What can hang from each mark
bida: moga nuzev rekip tata zevike
zenu: moga nuzev rekip
nuzev: bida deto rekip tata
deto: moga nuzev tata zevike
moga: tata zenu zevike
tata: bida nuzev rekip zival
zival: rekip zenu
rekip: moga zenu zevike zival

Every row comes from one small tree of marks. The marks that hang from a mark follow it in brackets, in alphabetical order. Every link used is in the known rows. Which tree was each row made from?
Known rows
deto{moga{zenu} tata{rekip{zival}}}: [ 2.03 -1.36  0.15 -0.71 -0.81 -0.94 -0.35 -0.73 -0.42  0.74  0.97 -0.30
 -0.73 -0.40  1.16 -1.41 -0.41 -0.65  0.65 -0.71 -0.45  0.79 -0.08 -0.05
  0.60  1.08 -0.38  1.40 -2.63 -5.33  0.23  1.29  0.80  0.37 -0.88 -0.48
  1.19  0.19 -0.30  0.94 -0.61 -0.62 -0.42]
tata{bida{moga zevike} nuzev{rekip}}: [ 1.19 -1.04 -0.51  1.43  0.50 -0.22 -0.19 -0.51  0.28  0.76  0.57 -0.07
 -0.45  0.55  0.92  0.83 -1.50  0.55  0.47  0.21 -0.58  0.00 -0.29 -0.43
  1.11 -0.04 -2.01  0.19  2.83 -2.19 -0.31  0.27 -0.18  0.27  0.33  0.76
 -0.29  1.10  0.13  0.35  1.72 -0.38 -1.65]
tata{nuzev{bida{moga rekip{zevike zival{zenu}}}}}: [ 0.27  0.57 -1.13  0.37  0.51  0.52 -1.57  0.27 -0.59 -0.02 -0.36 -0.03
  0.11  1.48 -0.19  0.11 -0.69 -0.08  1.02  0.14 -1.91 -0.72 -0.48 -0.19
  0.42 -0.89 -2.97  0.82  1.39 -2.26 -0.10  0.85 -0.22  0.43  0.24  0.42
  1.35  0.77  1.66 -1.18  1.00 -0.62 -1.07]
tata{bida{zevike} nuzev{deto} zival{rekip{zenu}}}: [ 0.13 -0.17 -4.02 -0.07 -3.18  0.01 -0.09 -1.16  0.36  0.31  0.54  0.74
 -0.38  0.03  0.11 -0.01 -1.01 -1.22  0.91 -0.82 -0.52 -0.45 -0.17 -0.52
  1.21 -0.95 -1.77  1.24 -0.93 -3.26  0.09  0.92  0.76  0.91  1.00  0.13
  0.28  0.90  0.37 -0.05  0.67 -0.87 -0.61]
nuzev{bida{rekip{moga{tata zenu} zival} zevike}}: [ 0.20  1.15  0.34 -0.90  1.90  0.98 -1.11  0.45 -0.39  0.60  0.38  0.10
 -0.78  0.53 -0.14 -0.19  0.93  0.56 -0.57  0.77 -1.79 -0.22  0.05 -0.22
  0.27 -1.12 -2.71  0.23 -0.80 -6.33 -0.96  0.53  0.11  0.40 -1.88 -0.32
  1.38 -0.44  2.20  0.12  0.72  1.75 -1.01]
moga{tata{nuzev{bida rekip{zival}}}}: [ 1.79  1.07  1.23 -2.26  0.27 -0.98 -0.07  0.53 -0.79  0.38  0.95 -0.30
 -0.66  0.00 -0.85 -0.77 -0.65  0.28  0.82 -0.50  0.30  0.28 -0.43 -0.08
 -0.05 -0.57 -1.77  1.06 -0.45 -2.76  0.25  1.21  1.34  0.35  0.06 -0.04
  0.41  0.99  0.44  0.05  1.47  1.11 -0.02]
rekip{moga{zevike} zival{zenu{nuzev{tata}}}}: [ 0.43  0.89 -0.62 -1.40  1.15 -0.11 -0.30  0.72 -0.95  0.09  1.25 -0.03
 -1.45 -0.56 -0.52 -0.67 -0.38 -0.83  0.37 -1.01 -0.28 -0.94 -1.09 -0.02
  0.39 -0.84 -1.71 -0.04  0.21 -4.14 -0.67  1.31  0.86  0.59 -0.23 -0.26
  2.14 -0.56  1.79 -1.44 -0.63  0.51  0.33]
nuzev{bida{moga tata{zival{rekip{zenu}}} zevike}}: [-0.43 -0.23 -2.02  0.27 -1.12  0.94 -0.93  0.81 -0.28  0.26  0.34  0.55
 -0.12  1.65 -0.58  0.75 -1.08 -0.15 -0.39  0.58 -2.03 -0.66 -0.50  0.00
  0.94 -1.49 -1.34  0.41 -0.24 -4.80 -1.05  0.36 -0.70  0.59 -1.36 -0.19
  0.55  0.27  0.93 -1.35  0.41 -0.59 -1.19]
moga{zenu{nuzev rekip} zevike}: [ 1.51  0.21  0.77  0.13  1.05  0.02  0.27  0.93 -0.08  0.57  2.01 -0.29
  0.02 -0.90 -0.03 -0.57  0.44 -0.48 -0.55  0.11  0.45 -0.62 -0.64  0.41
  2.29  0.15 -1.47 -1.23  3.21 -3.50 -0.53 -0.02  0.98  0.63 -2.58 -0.80
  0.39 -0.80  1.69 -0.84 -0.78 -0.61 -0.10]
moga{zenu{nuzev{tata} rekip{zival}} zevike}: [ 1.50  0.64  0.61 -1.51  2.07 -0.32  0.24  0.77 -0.73  0.66  2.41 -0.39
 -0.29 -0.70 -0.37 -1.20  0.12 -0.05 -0.31 -1.07  0.68 -0.77 -0.98  0.02
  2.08 -0.46 -2.15 -0.50  2.45 -5.13 -0.33  0.94  1.59  0.76 -2.02 -0.52
  1.02 -0.78  2.17 -0.71 -0.93  0.32  0.24]
zival{rekip{zenu{moga}}}: [-0.45  0.34 -2.16  0.25 -0.11  0.75 -0.31  0.55 -0.10 -0.15 -0.37  0.16
 -0.82  1.75 -0.21 -0.30 -0.48 -1.01  0.85 -0.73 -1.41 -0.65 -0.36  0.01
  1.02 -0.23 -0.92  0.53 -1.00 -1.92 -0.40  0.27  0.60  0.68  0.80 -0.11
 -0.01  0.06  0.19 -1.69 -1.00 -0.94 -0.09]
deto{moga nuzev tata zevike}: [ 1.79 -1.93  1.05 -1.06  0.43 -1.06 -0.50 -1.17 -0.53 -0.07  0.59 -0.52
 -1.58 -0.59  0.68 -0.82 -2.25 -1.49  1.80 -0.43 -0.88  0.45 -0.50  0.32
 -1.22  1.55  0.91  2.20  0.02 -2.87  0.30  1.38 -0.82  0.07 -2.01 -0.85
  0.55  0.42 -2.43  1.05 -1.80 -1.02 -1.00]
zenu{nuzev{bida deto tata} rekip{moga zevike}}: [ 1.26 -0.25 -0.24 -2.21  2.71  0.93 -0.09  0.95 -1.45 -1.62  1.18  0.15
 -1.17  0.90 -0.69 -1.30 -1.82 -0.37  1.29 -2.21  0.62 -1.91 -1.43  0.36
  0.64 -2.18 -1.62  0.16  2.89 -4.19 -1.39  1.08  2.60  1.09  1.67  0.49
  1.57  0.40  0.94 -3.78  0.30  0.58 -0.03]
tata{bida nuzev{deto} rekip{moga zenu zevike}}: [ 1.51 -1.07 -3.40 -0.35 -0.33  0.84 -0.94 -1.11 -0.60 -0.12 -0.93  0.85
 -0.26  0.42  0.67 -0.88 -0.46 -1.64  1.31 -2.16 -0.74 -0.14  0.04 -0.69
  0.81 -0.58 -1.74  1.02 -2.62 -4.16  0.04  1.13  1.56  1.30  5.11  0.58
  1.38  1.17  1.04 -0.34  1.17 -0.83 -0.85]
tata{bida zival{rekip{zenu zevike}}}: [-0.33  0.38 -3.42  0.14 -2.26  1.39 -0.36 -0.90 -0.34 -0.02 -0.60  1.03
  0.06  1.31 -0.05 -0.53  0.16 -1.99  0.84 -1.41 -0.80 -0.33 -0.34 -0.35
  0.74 -0.67 -1.22  2.20 -1.89 -3.48  1.04  0.59  0.34  1.05  1.63 -0.01
  0.53  0.33  0.57 -0.07  0.14 -1.79 -0.31]
rekip{moga{tata{bida{nuzev}}} zevike}: [-0.35 -0.69 -0.53  0.46  0.88  2.65 -0.90 -0.66 -0.28 -0.02 -0.38  0.30
 -1.01  0.31  0.24 -0.04  0.68 -0.21  0.64  0.21 -0.96 -0.11 -0.37 -0.49
 -0.21 -0.39 -0.99  0.19 -0.26 -3.89  0.21  1.16 -0.14  0.60  2.54 -0.68
  1.09  0.29  1.16  0.44  0.11  0.28 -0.98]
zenu{moga{zevike} nuzev{deto tata{zival}} rekip}: [ 1.32 -0.86 -0.78 -1.53  0.63 -0.46  0.35  0.72 -0.42 -0.06  2.74 -0.21
 -1.31  0.53  0.29 -0.88 -1.41 -0.20  0.38 -2.21  1.21 -1.65 -1.52  0.08
  1.47 -1.43 -1.65 -0.88  3.99 -3.96 -0.40  1.23  2.93  0.76 -0.62 -0.10
  0.32  0.18  1.29 -2.41 -0.66  0.24 -0.06]
zival{rekip{moga zenu{nuzev}}}: [ 0.20  0.56 -2.38 -0.15  0.08  1.06 -0.30  0.76 -0.69 -0.75 -0.01  0.49
 -1.06  0.66 -0.66 -0.29 -0.39 -1.34  0.75 -0.98 -1.32 -0.65 -0.40  0.09
  1.01 -0.47 -0.92  0.15 -0.92 -2.68 -1.23  0.50  0.57  1.08  2.18 -0.49
  1.16 -0.11  0.42 -1.68 -0.71 -0.10  0.08]
rekip{zenu{moga} zevike}: [-0.73  0.04 -2.28  0.09  1.64  1.34 -1.04  0.12 -0.59 -0.01 -0.59  0.25
 -0.03  1.45  0.15 -0.69  0.34 -0.56  0.87 -1.22 -1.40 -0.71 -0.17 -0.13
  0.33 -0.74 -0.86  0.64 -0.87 -2.23  0.11  0.41  0.65  0.65  1.53 -0.26
  0.56  0.07  0.80 -0.72 -1.06 -0.85 -0.57]
rekip{moga{zenu} zevike zival}: [-0.13  1.06 -0.59 -0.27  1.18  0.84 -1.18  0.07 -0.70  0.04 -0.57  0.14
  0.30  0.36  0.27 -1.23  1.16 -0.31 -0.12 -0.65 -1.13 -0.04 -0.03 -0.26
 -0.16 -0.81 -1.76  1.26 -2.67 -3.78  0.02  0.62  0.40  0.68  0.61 -0.35
  2.29 -0.34  1.42  0.17 -0.33  0.86 -0.35]
moga{tata{bida} zenu zevike}: [ 1.11  0.55  0.84 -0.23 -0.65  0.24  0.01 -0.28  0.67  1.53  1.11 -0.08
 -0.23 -1.17  0.18 -0.54  1.27 -0.96 -1.30  1.14  0.53  0.22 -0.19 -0.22
  1.01  0.48 -1.46 -0.14  0.36 -4.69  0.49  0.14 -0.13  0.18 -2.86 -0.79
 -0.05 -0.65  1.58  1.31  0.06 -0.20 -0.23]
nuzev{deto{tata{bida{moga} zival} zevike} rekip}: [ 2.10 -1.96 -0.35 -0.92 -1.33 -0.82  0.08 -1.34 -0.18 -0.08  1.49  0.10
 -0.94  0.83  1.06 -0.26 -2.72 -1.47  1.33 -1.22 -0.20 -0.21 -0.53 -0.17
 -0.71 -0.86 -0.39  1.91  1.04 -5.45  0.83  1.53  1.04  0.30 -1.32 -0.02
  0.77  1.26 -1.54  0.00  1.57 -0.30 -1.39]
rekip{zenu{moga nuzev} zival}: [ 0.34  0.08 -2.60 -0.56  0.86  0.99 -0.73  0.56 -0.73 -0.03  0.76  0.03
 -0.47  0.62 -0.02 -1.03  0.02 -0.16  0.81 -1.89 -1.38 -0.69 -0.30 -0.16
  1.04 -0.61 -1.34  0.14  0.49 -2.97 -0.29  0.86  1.88  0.80  2.45 -0.39
  0.83  0.25  0.97 -0.42 -1.12  0.66 -0.19]
rekip{zenu{moga nuzev{deto}} zevike zival}: [-0.34  0.04 -3.52 -1.19  1.83  1.42 -1.06  0.21 -0.89 -0.53  0.87  0.18
 -0.24  0.87 -0.32 -1.21  0.15 -0.25  1.33 -2.10 -1.19 -1.43 -0.39 -0.28
  0.72 -2.05 -1.31  0.64  0.20 -3.21 -0.26  1.46  2.36  0.98  2.62 -0.67
  1.75  0.38  1.10 -1.46 -1.18  1.01 -0.45]
nuzev{deto{zevike} tata{zival{zenu}}}: [-0.17 -0.40 -0.68 -2.01 -1.42 -0.94  0.11 -0.98 -0.32 -0.20  1.36 -0.02
 -0.85 -0.52 -0.34 -0.35 -1.97 -1.66  0.94 -0.89  0.76 -0.63 -1.26  0.05
 -0.94 -1.28 -0.16  1.23 -1.35 -3.05  0.50  1.30  0.92  0.22 -3.45  0.07
  0.99  0.22 -0.40 -1.63 -0.16 -0.80  0.25]
tata{nuzev{deto rekip}}: [ 1.07 -0.03 -0.19 -0.84  0.33 -1.45  0.38 -0.21 -0.13 -0.24  0.98 -0.30
 -0.51 -0.10 -0.17 -0.15 -1.49  0.03  0.85 -0.53  1.00 -0.17 -0.34 -0.06
  0.13 -0.84 -0.51  0.21  0.24 -0.05 -0.39  0.80  1.24  0.19  0.50  0.08
  0.27  0.97 -0.53 -1.16  0.86  0.61 -0.06]
nuzev{bida{moga} deto{zevike} tata{zival{zenu}}}: [ 0.69 -0.65 -0.08 -1.78 -1.56 -0.85 -0.24 -0.22 -0.22 -0.53  1.59 -0.08
 -0.84  0.24 -0.17 -0.38 -2.88 -1.70  0.70 -0.76  0.37 -1.18 -1.53  0.16
 -0.70 -1.65 -1.53  1.30  0.48 -4.37  0.03  1.02  0.65  0.27 -3.90  0.43
  1.06  0.69 -0.46 -2.81  0.80 -0.53 -0.20]
deto{nuzev{bida{rekip{moga zival}}} tata zevike}: [ 2.02 -0.40  0.55 -2.07  1.69  0.13 -1.13 -0.58 -1.36 -0.72 -0.36  0.04
 -1.58  1.00 -0.01 -0.95 -1.80 -1.19  1.79 -1.15 -2.41 -0.03 -0.18  0.12
 -1.57  0.07 -1.12  2.32 -0.23 -5.29 -0.01  1.50 -0.15  0.46  0.07 -0.07
  1.66  0.46 -0.56  0.47 -0.13  0.70 -1.28]
bida{moga tata{rekip} zevike}: [-0.01 -2.16 -0.21  1.09  1.18  0.84 -0.93  0.16 -0.01  1.01  0.06  0.07
  0.09  0.79  0.24  1.60 -0.37  1.45 -0.82  1.44 -1.50  0.23 -0.12 -0.34
  1.07 -0.40 -0.02 -1.28  0.53 -2.59 -0.95  0.30 -0.82  0.05 -0.95  0.25
  0.04  0.18  1.13 -0.09  0.74 -0.41 -1.82]
moga{tata{bida} zevike}: [ 0.85  0.18  0.56 -0.43 -0.24  0.26  0.07 -0.19  0.41  1.22  0.58  0.15
 -0.52 -0.65  0.05  0.01  0.94 -0.69 -0.53  0.58  0.26  0.06 -0.02 -0.31
  0.51  0.36 -0.83 -0.12  0.96 -2.91  0.70  0.43 -0.06  0.07 -0.80 -0.46
 -0.24 -0.25  1.20  1.33  0.49 -0.08 -0.39]
moga{zenu{nuzev{bida rekip tata}} zevike}: [ 2.06  0.90  1.40 -1.81  1.95 -0.74  0.88  0.52 -0.55  0.13  3.09 -0.32
 -1.23 -0.90 -0.82 -1.22 -1.12 -0.68 -0.51 -0.53  2.16 -0.87 -1.50  0.53
  1.35 -1.01 -2.33  0.01  2.39 -5.19 -0.83  0.17  1.19  0.57 -3.57  0.00
  0.39 -0.43  0.77 -2.28 -0.26  0.22  0.40]
rekip{zevike zival{zenu{moga{tata} nuzev{bida}}}}: [ 0.04  0.67 -0.55 -1.50  0.40  1.70 -1.01  1.01 -0.95 -0.10  1.11 -0.21
 -1.06  0.56 -1.10 -1.08  0.01 -0.31  1.20 -0.18 -0.95 -1.18 -1.41  0.33
  0.39 -1.38 -1.70  0.72  1.45 -4.15 -0.07  1.26  1.84  0.71 -1.31 -0.44
  1.22  0.25  1.65 -1.95 -0.43 -0.14 -0.20]
bida{moga{zenu zevike} tata}: [ 0.52 -0.18  0.86  0.99  0.94 -0.02 -0.85  0.83  0.39  1.26  0.88 -0.42
  0.46 -0.02  0.15  0.31  0.35  0.26 -2.09  1.88 -0.66 -0.01 -0.29 -0.05
  1.03 -0.18 -0.99 -1.32  1.10 -3.67 -0.84  0.01 -1.12 -0.07 -2.86 -0.83
  0.66 -0.68  1.71  0.00 -0.57  0.18 -0.92]
zival{rekip{moga zenu{nuzev} zevike}}: [-0.38  0.67 -2.83 -0.20  1.08  1.81 -0.79  0.51 -1.05 -0.84 -0.40  0.69
 -0.71  1.04 -0.87 -0.41  0.15 -1.36  1.11 -1.07 -1.54 -0.89 -0.47  0.02
  0.80 -1.02 -1.09  0.74 -1.28 -2.86 -0.87  0.76  0.38  1.30  2.41 -0.57
  1.65 -0.21  0.79 -1.75 -0.93 -0.57 -0.27]

Which tree is each row?
[ 0.74 -0.50 -1.00  0.04 -1.32  0.65 -0.89 -0.60 -0.51  0.31 -0.28  0.56
  0.21  0.35  0.86 -0.92  0.81 -0.95 -0.45 -0.96 -0.18  0.46 -0.40 -0.24
  0.26 -0.44 -1.48  1.00 -3.76 -4.60  0.41  0.35  0.63  0.95 -0.17  0.07
  1.47  0.04  1.25 -0.05  0.43 -0.80 -0.50]  tata{rekip{moga{zenu} zevike} zival}
[ 1.14 -1.24 -1.21 -1.00 -1.03 -0.67 -0.78 -0.63 -0.24  0.43  0.41 -0.28
 -0.88 -0.09  0.31 -0.51 -1.58 -1.17  1.98 -1.03 -1.00 -0.13 -0.81 -0.20
  0.39 -0.20 -1.59  0.90 -1.71 -2.77  0.72  1.68  2.14  0.70 -0.49  0.64
  1.10  1.14  0.34 -1.25  0.21 -0.96 -0.75]  tata{nuzev{deto{zevike}} rekip{zival{zenu{moga}}}}
[ 1.98 -1.06 -1.64 -1.84 -0.11 -0.41 -0.01  0.09 -0.74 -0.97  2.15  0.00
 -1.54 -0.53  0.01 -1.62 -2.18 -1.47  1.70 -1.59 -0.01 -1.12 -0.47  0.55
  0.30 -0.66 -0.05  0.89  1.10 -4.71 -1.24  1.26  1.68  0.56  0.88 -0.89
  1.14  0.65 -1.22 -1.67 -0.93  0.04 -0.02]  rekip{zenu{nuzev{bida deto{moga tata}}}}
[-1.52 -0.40 -1.87 -0.95 -0.51  0.94  0.04 -1.01 -0.25 -0.84  1.19  0.22
 -0.98  0.66 -0.76 -0.03 -0.88 -0.23  0.95 -0.56  0.84 -1.07 -1.21 -0.36
 -0.02 -2.11 -0.73  0.95 -0.98 -2.10  0.19  1.72  0.29  0.63 -0.28 -0.53
  1.08  0.31  0.10 -2.24 -0.86 -0.04  0.03]  bida{nuzev{deto tata{zival{rekip{zevike}}}}}
[ 0.32  0.70 -0.92 -1.47  2.12  1.02 -0.87  0.04 -1.24 -0.24  0.87 -0.01
 -0.48 -0.12 -0.36 -1.62  0.27 -0.03 -0.08 -1.39 -0.08 -0.56 -0.96 -0.23
  0.31 -1.28 -2.02  0.81 -0.78 -4.86 -0.60  1.19  1.14  0.96  0.62 -0.17
  2.25 -0.41  1.57 -0.60 -1.05  1.13  0.03]  rekip{moga{zenu{nuzev{tata}}} zevike zival}
[-0.59  0.95 -1.19 -0.99 -0.91  0.34 -0.88  0.38 -0.37 -0.30 -0.35 -0.01
 -1.19  0.46 -1.20 -0.05 -0.51 -1.26  1.35  0.96 -0.80 -0.67 -0.90 -0.05
 -0.12 -1.21 -0.91  0.68 -2.23 -2.15 -0.70  1.72  0.34  0.72 -0.70 -0.77
  1.77  0.32  0.90 -2.27  0.15 -0.65 -0.03]  zival{rekip{moga{tata{nuzev{deto}}} zevike} zenu}
[ 2.20 -0.85  0.16 -0.81 -1.25 -2.46  0.01 -1.16  0.08  0.42  2.08 -0.48
 -0.91 -1.10  1.19 -1.12 -2.23 -1.62  0.91 -1.22  1.09  0.44 -0.95  0.10
 -0.07 -0.02 -1.63  1.87 -1.56 -3.86  0.40  1.22  1.46  0.60 -2.34 -0.35
  0.98  1.05 -1.37 -0.37 -0.22 -0.17 -0.62]  tata{nuzev{deto{moga{zenu} zevike} rekip} zival}
[-0.50 -1.58 -0.57 -0.37  1.79  1.49 -0.25 -1.12 -0.65 -0.06  0.48  0.15
 -0.65  0.14 -0.23  0.16 -0.12  0.43  0.83 -0.49  0.48 -0.17 -0.81 -0.44
  0.48 -0.58 -0.47  0.00 -0.98 -2.25  0.32  1.14 -0.08  0.53  0.79  0.10
  0.44  0.20  0.70 -0.88 -0.53 -0.93 -0.48]  bida{nuzev{tata{rekip{zevike}}}}
[ 1.57 -2.98 -0.15  0.01 -0.69  1.26 -0.01 -2.12 -0.18  0.30  0.60  0.24
 -1.18 -0.64  0.74  0.02 -1.25 -1.13  1.77 -0.26 -0.73  0.58 -0.26 -0.19
  0.15  1.04  0.09  0.77 -0.24 -4.73  1.23  1.33  0.14  0.51  0.33  0.09
  0.14  0.71 -0.77  1.22  0.13 -1.87 -1.35]  deto{tata{bida{nuzev} rekip} zevike}
[ 0.45  1.11  0.66 -1.37  1.22 -0.14 -0.76  0.82 -0.43  0.88  0.05  0.09
 -0.67 -0.15 -0.10 -0.33  1.53 -0.16 -0.34 -0.15 -1.05  0.03  0.27 -0.44
 -0.40 -0.37 -1.36  0.06 -1.83 -3.57  0.19  1.20  0.15  0.28  0.30 -0.98
  1.64 -0.46  1.76  1.05  0.25  1.74 -0.34]  rekip{moga{tata zevike} zival}
[ 0.08  1.04 -1.21 -1.60  0.94  0.57 -1.06  0.65 -0.96  0.31 -0.53  0.29
 -0.38  0.51 -0.31 -0.72  1.03 -0.54  0.37 -1.10 -1.87  0.10  0.39 -0.53
 -0.36 -0.61 -0.82  0.63 -3.59 -4.41 -0.22  1.30  0.58  0.59  2.05 -1.09
  1.73 -0.08  1.37  0.82  0.15  1.44 -0.07]  rekip{moga{tata} zenu zival}
[-0.63  0.59 -2.72 -0.33  0.71  1.59 -0.42  0.15 -0.75 -0.49  0.25  0.53
 -0.21  0.62 -1.25 -0.20  0.28 -1.08  1.05 -0.57 -0.90 -0.86 -0.48  0.06
  1.20 -0.92 -0.63  0.69 -0.31 -1.78 -0.36  0.65  0.24  1.05  0.80 -0.69
  0.82 -0.23  0.57 -1.39 -1.17 -1.15 -0.11]  zival{rekip{zenu{nuzev} zevike}}
[ 1.11  0.58 -0.03 -0.78  0.52 -1.19 -0.02 -0.04 -0.63  0.29  0.42 -0.24
 -0.19  0.15 -0.10 -0.42 -0.67  0.41  0.92 -1.00  0.02  0.42 -0.14 -0.26
  0.16 -0.20 -1.25  0.91 -0.67 -0.78  0.34  0.99  1.02  0.33  1.39  0.21
  0.61  0.86  0.13  0.40  0.79  0.71 -0.17]  tata{nuzev{rekip{zival}}}
[ 0.99 -1.16 -2.00 -0.59 -2.83  0.12 -0.12 -0.12 -0.45 -0.60  1.16  0.41
 -1.09 -0.28  0.23 -0.28 -1.08 -1.38  0.58 -1.13  0.23 -0.50 -1.07  0.10
  0.52 -1.09 -0.46 -0.16 -1.14 -3.45 -0.71  0.95  2.01  0.80  0.14 -0.02
  1.60  0.57  0.69 -2.43  0.82 -0.35  0.11]  tata{rekip{moga} zival{zenu{nuzev{deto}}}}
[-1.81 -1.01 -1.57  0.45  2.90  1.70 -0.90 -0.60 -0.10  0.19  0.87 -0.07
 -0.59  0.57 -0.37  1.57 -0.05  2.16  0.17  1.28 -1.85 -0.60  0.06 -0.54
  0.43 -1.99 -0.22 -1.28  1.10 -2.61 -1.12  1.48 -0.14 -0.08  0.83 -0.76
  1.21  0.06  1.70 -0.37 -0.46  2.01 -1.63]  bida{nuzev{deto} rekip{zival} tata zevike}
[ 0.64 -0.69 -1.10 -1.03  0.98  0.95 -0.47  0.63 -1.39 -1.23  0.89 -0.01
 -1.15  0.68 -0.40 -0.79 -1.54 -1.09  2.23 -0.71 -0.99 -1.54 -1.02  0.62
  0.37 -1.41  0.41  0.09  1.85 -4.54 -1.27  1.70  1.89  0.82 -0.15 -0.87
  2.31  0.07  0.67 -2.92 -0.24 -1.13 -0.31]  zival{zenu{nuzev{deto{tata}} rekip{moga zevike}}}
[-0.59  0.82 -0.67  0.53 -1.28  0.36 -0.16  0.68 -0.19 -0.58 -0.76  0.14
 -1.23  1.00 -0.45  0.21 -0.81 -1.51  0.81  0.48 -1.21 -0.45 -0.74  0.32
  0.20 -0.15 -0.53  0.55 -1.67 -1.51 -0.85  0.31 -0.18  0.46 -0.65  0.00
  1.19 -0.21  0.27 -2.51 -0.03 -1.10  0.26]  zival{rekip{moga} zenu}
[ 1.88 -1.88 -0.38 -1.27 -2.56 -0.64 -0.18 -1.23 -0.66  0.11  0.55  0.11
 -0.62  0.03  0.39 -0.65 -1.15 -0.78  0.66 -0.75  0.09  0.75 -0.40 -0.07
 -0.41  0.68  0.96  1.39 -1.33 -3.18  0.61  1.13 -0.08  0.26 -1.41 -0.45
  0.10  0.64 -0.86  1.13  0.01 -1.19 -0.37]  deto{nuzev tata{rekip zival}}
[-0.07 -2.90 -1.48  0.38 -0.43  0.97 -0.81 -1.16 -0.29  0.03  0.99  0.14
 -0.78  0.19  0.74  0.19 -0.77  0.20  0.60 -0.42  0.00  0.05 -0.87 -0.28
  0.26 -0.94  0.36  0.18 -1.68 -3.34  0.00  1.78  0.75  0.51  1.79 -0.72
  1.32  0.92  0.33 -1.02 -0.76 -0.27 -1.23]  bida{nuzev{deto{moga}} tata{rekip{zevike} zival}}
[-0.62  0.91 -1.22 -0.69 -3.18  0.12 -0.71 -0.11 -0.31  0.55  0.10  0.11
 -0.41  0.20 -1.14  0.03  0.05 -1.13  0.92  0.98 -0.31  0.03 -1.06 -0.06
  0.08 -0.46 -0.89  1.21 -2.10 -1.73  0.70  1.42 -0.17  0.63 -2.48 -0.76
  0.63  0.33  0.98 -0.48  0.01 -2.08  0.08]  moga{tata{nuzev zival{rekip{zevike} zenu}}}
[-0.56 -0.42 -1.96  1.25  2.05  2.77 -1.20 -1.10 -0.54 -0.35 -0.96  0.54
 -0.82  1.53  0.83  0.15  0.60  0.14  1.11 -0.97 -2.13 -0.33  0.04 -0.74
  0.12 -0.69 -2.15  0.71  0.22 -3.61  0.31  1.16  0.14  0.72  5.03  0.10
  1.77  0.42  1.74  0.38  0.23  0.86 -1.48]  tata{bida{nuzev rekip{moga zevike zival}}}
[ 1.83 -1.74 -0.93 -0.77 -0.34  0.78  0.57 -1.00 -0.39  0.13  1.20  0.28
 -1.03 -0.39  0.06 -0.43 -1.12 -0.41  0.24 -1.42  1.27 -0.05 -1.04 -0.30
  1.53  0.21 -0.76 -0.10  1.82 -3.05  0.00  0.55  1.54  0.68  1.61  1.14
 -0.56  0.51  0.48 -0.42  0.53 -0.86 -0.08]  zenu{nuzev{tata{bida rekip}}}
[ 0.14 -0.27 -3.03 -1.13  1.63  0.46 -0.86 -0.19 -0.87 -0.47  1.15  0.19
 -0.42 -0.11  0.07 -1.20 -0.11 -0.81  1.55 -2.16 -0.78 -1.01 -0.25 -0.25
  0.59 -1.32 -0.86  1.32 -0.65 -3.12 -0.36  1.70  1.65  0.88  2.78 -1.08
  2.19  0.39  0.26 -0.94 -1.35  0.89 -0.39]  rekip{zenu{nuzev{deto{moga}}} zevike zival}
